Here is a tiny trained network, its code and every weight. The questions are about switching its units off for an input and a target symbol, where a switched-off unit gives its printed mean instead of its output.

import numpy as np


def w(rows, s, z=0):
    codes = np.array(rows[::2]) - 128.0
    scale = np.full(codes.shape[1], s)
    scale[-1] = z or s
    return codes * scale


def norm(h):
    return h / np.sqrt((h * h).mean(-1, keepdims=True) + 1e-5)


def f(y):
    return y / 2 * (1 + np.tanh(0.7978845608 * (y + 0.044715 * y**3)))


def softmax(a):
    e = np.exp(a - a.max(-1, keepdims=True))
    return e / e.sum(-1, keepdims=True)


def log_softmax(a):
    a = a - a.max(-1, keepdims=True)
    return a - np.log(np.exp(a).sum(-1, keepdims=True))


def net(x, mask):
    ids = ['αβδεζηθλμξπσφψω'.index(c) for c in x.split()]
    T = len(ids)
    res = E[ids] + P[:T]
    q, k, v = (norm(res) @ M[0].T for M in (Q, K, V))
    z = softmax(np.where(np.tri(T) > 0, q @ k.T / 4**0.5, -1e9)) @ v
    res = res + np.where(mask[0], z, O[0][:, -1]) @ O[0][:, :-1]
    y = f(norm(res) @ A[0][:, :-1].T + A[0][:, -1])
    res = res + np.where(mask[1:17], y, B[0][:, -1]) @ B[0][:, :-1]
    return log_softmax(norm(res)[-1] @ U[:, :-1].T + U[:, -1])


Q, K, V, O, A, B = {}, {}, {}, {}, {}, {}
E = w([
[156,189,155,53],'α',
[72,187,221,75],'β',
[145,135,159,106],'δ',
[111,103,115,163],'ε',
[45,78,184,185],'ζ',
[123,101,132,107],'η',
[35,64,252,106],'θ',
[123,251,160,103],'λ',
[112,124,119,173],'μ',
[102,99,199,92],'ξ',
[147,238,233,51],'π',
[166,69,52,171],'σ',
[157,108,98,103],'φ',
[102,138,73,106],'ψ',
[153,50,112,98],'ω',
],0.016)
P = w([
[173,10,83,20],'0',
[143,165,99,186],'1',
[158,92,108,167],'2',
[42,79,129,68],'3',
[145,161,103,189],'4',
[135,66,145,163],'5',
[46,155,78,62],'6',
[148,160,105,193],'7',
],0.013)
Q[0] = w([
[130,93,182,92],'head 0',
[57,127,186,182],'head 0',
[2,115,177,132],'head 0',
[200,111,159,100],'head 0',
],0.0092)
K[0] = w([
[253,195,131,103],'head 0',
[106,252,119,60],'head 0',
[90,67,118,219],'head 0',
[178,212,152,141],'head 0',
],0.0055)
V[0] = w([
[73,154,112,143],'head 0',
[43,130,21,82],'head 0',
[229,100,12,109],'head 0',
[3,138,180,56],'head 0',
],0.005)
O[0] = w([
[115,116,86,144,110],'head 0',
[108,143,1,81,150],'head 0',
[149,79,148,127,81],'head 0',
[153,82,127,113,252],'head 0',
],0.0073,0.0017)
A[0] = w([
[161,88,99,129,20],'neuron 0',
[114,100,169,155,156],'neuron 1',
[25,74,119,52,181],'neuron 2',
[32,130,101,102,34],'neuron 3',
[118,193,151,53,163],'neuron 4',
[53,127,166,126,105],'neuron 5',
[140,50,183,150,4],'neuron 6',
[131,84,79,154,240],'neuron 7',
[89,106,140,144,192],'neuron 8',
[157,130,168,107,96],'neuron 9',
[78,83,97,144,206],'neuron 10',
[160,102,132,149,61],'neuron 11',
[158,97,184,126,122],'neuron 12',
[85,105,126,130,99],'neuron 13',
[84,68,118,8,155],'neuron 14',
[161,152,110,124,202],'neuron 15',
],0.015,0.0034)
B[0] = w([
[225,209,144,106,136],'neuron 0',
[142,139,101,152,165],'neuron 1',
[216,123,170,75,254],'neuron 2',
[155,163,52,91,168],'neuron 3',
[156,57,86,83,226],'neuron 4',
[194,179,58,133,189],'neuron 5',
[203,185,102,154,169],'neuron 6',
[108,103,182,96,179],'neuron 7',
[165,108,54,108,167],'neuron 8',
[121,120,92,156,144],'neuron 9',
[81,116,162,56,185],'neuron 10',
[136,184,149,107,126],'neuron 11',
[103,144,147,253,158],'neuron 12',
[160,114,119,82,146],'neuron 13',
[144,78,74,77,250],'neuron 14',
[67,87,140,184,152],'neuron 15',
],0.0081,0.0091)
U = w([
[140,63,95,31,181],'α',
[141,195,66,45,106],'β',
[118,134,141,214,116],'δ',
[61,86,152,151,151],'ε',
[110,115,2,197,47],'ζ',
[78,116,186,110,113],'η',
[225,157,111,182,101],'θ',
[104,237,125,142,233],'λ',
[82,107,135,185,160],'μ',
[175,169,116,230,103],'ξ',
[148,230,210,90,2],'π',
[155,38,105,198,44],'σ',
[171,136,203,184,130],'φ',
[51,135,78,122,172],'ψ',
[186,163,179,124,19],'ω',
],0.015,0.0039)

Each question gives the input, a string of symbols that net reads in full, and the target symbol t.
The units are the heads (4 rows each of Q, K, V and O) and the neurons (one row each of A and B). Each row of codes is followed by its name. A weight is (code - 128) times the scale printed after its matrix; where a second scale follows, it is the last column's (O, A, B and U).
mask holds one flag per unit, heads first, then neurons. A switched-off unit (its flag False) gives its mean, the last column of its rows in O or B, instead of its output. The means were averaged over made-up inputs and are rounded, as every weight is.
A unit's drop is (log p(t) with every unit on - log p(t) with that unit switched off) / (log p(t) with every unit on - log p(t) with every unit switched off).
The circuit of an input: a set's keep is (log p(t) with only the set's units on - log p(t) with every unit switched off) / (log p(t) with every unit on - log p(t) with every unit switched off). Starting from the 12 units with the biggest drops (on a tie, the unit counted first), units are removed one at a time, each time the one whose removal leaves the highest keep (on an exact tie, the one counted first), for as long as the keep stays at least 0.8.
circuit, biggest first: the units of the circuit, biggest drop first
most important unit: the unit with the biggest drop
k most important neurons: the k neurons with the biggest drops, biggest first
drop of u: that unit's drop, to one decimal
input ζ ω β ζ ζ ξ, target θ: circuit, biggest first	neuron 6; neuron 12
input ξ ζ ω μ ξ ε ζ, target β: 2 most important neurons	neuron 3; neuron 5
input λ λ δ λ λ, target λ: circuit, biggest first	neuron 2; neuron 14; neuron 15
input λ ψ ψ β λ λ, target α: circuit, biggest first	neuron 4; neuron 6
input σ θ σ φ ω ε ψ α, target α: 2 most important neurons	neuron 4; neuron 12
input β λ σ η ψ α, target σ: most important unit	neuron 12
input β θ λ π λ ζ μ φ, target φ: 4 most important neurons	neuron 14; neuron 4; neuron 7; neuron 0
input θ α θ δ δ λ, target ξ: 3 most important neurons	neuron 10; neuron 14; neuron 2
input μ θ ζ ζ ζ, target ζ: 3 most important neurons	neuron 2; neuron 8; neuron 5
input ω ξ μ μ λ ζ, target θ: 2 most important neurons	neuron 6; neuron 5
input λ λ ξ λ σ, target σ: 3 most important neurons	neuron 2; neuron 7; neuron 5
input π θ δ ζ λ α, target σ: 2 most important neurons	neuron 4; neuron 2
input θ α π, target φ: 2 most important neurons	neuron 14; neuron 12
input π θ ε, target φ: 3 most important neurons	neuron 14; neuron 4; neuron 7
input θ φ β π λ, target λ: most important neuron	neuron 2
input λ α λ, target σ: drop of neuron 7	0.5
input ψ η ψ η ξ ζ, target θ: drop of neuron 13	0.0
input θ ε λ, target ζ: drop of neuron 10	1.3
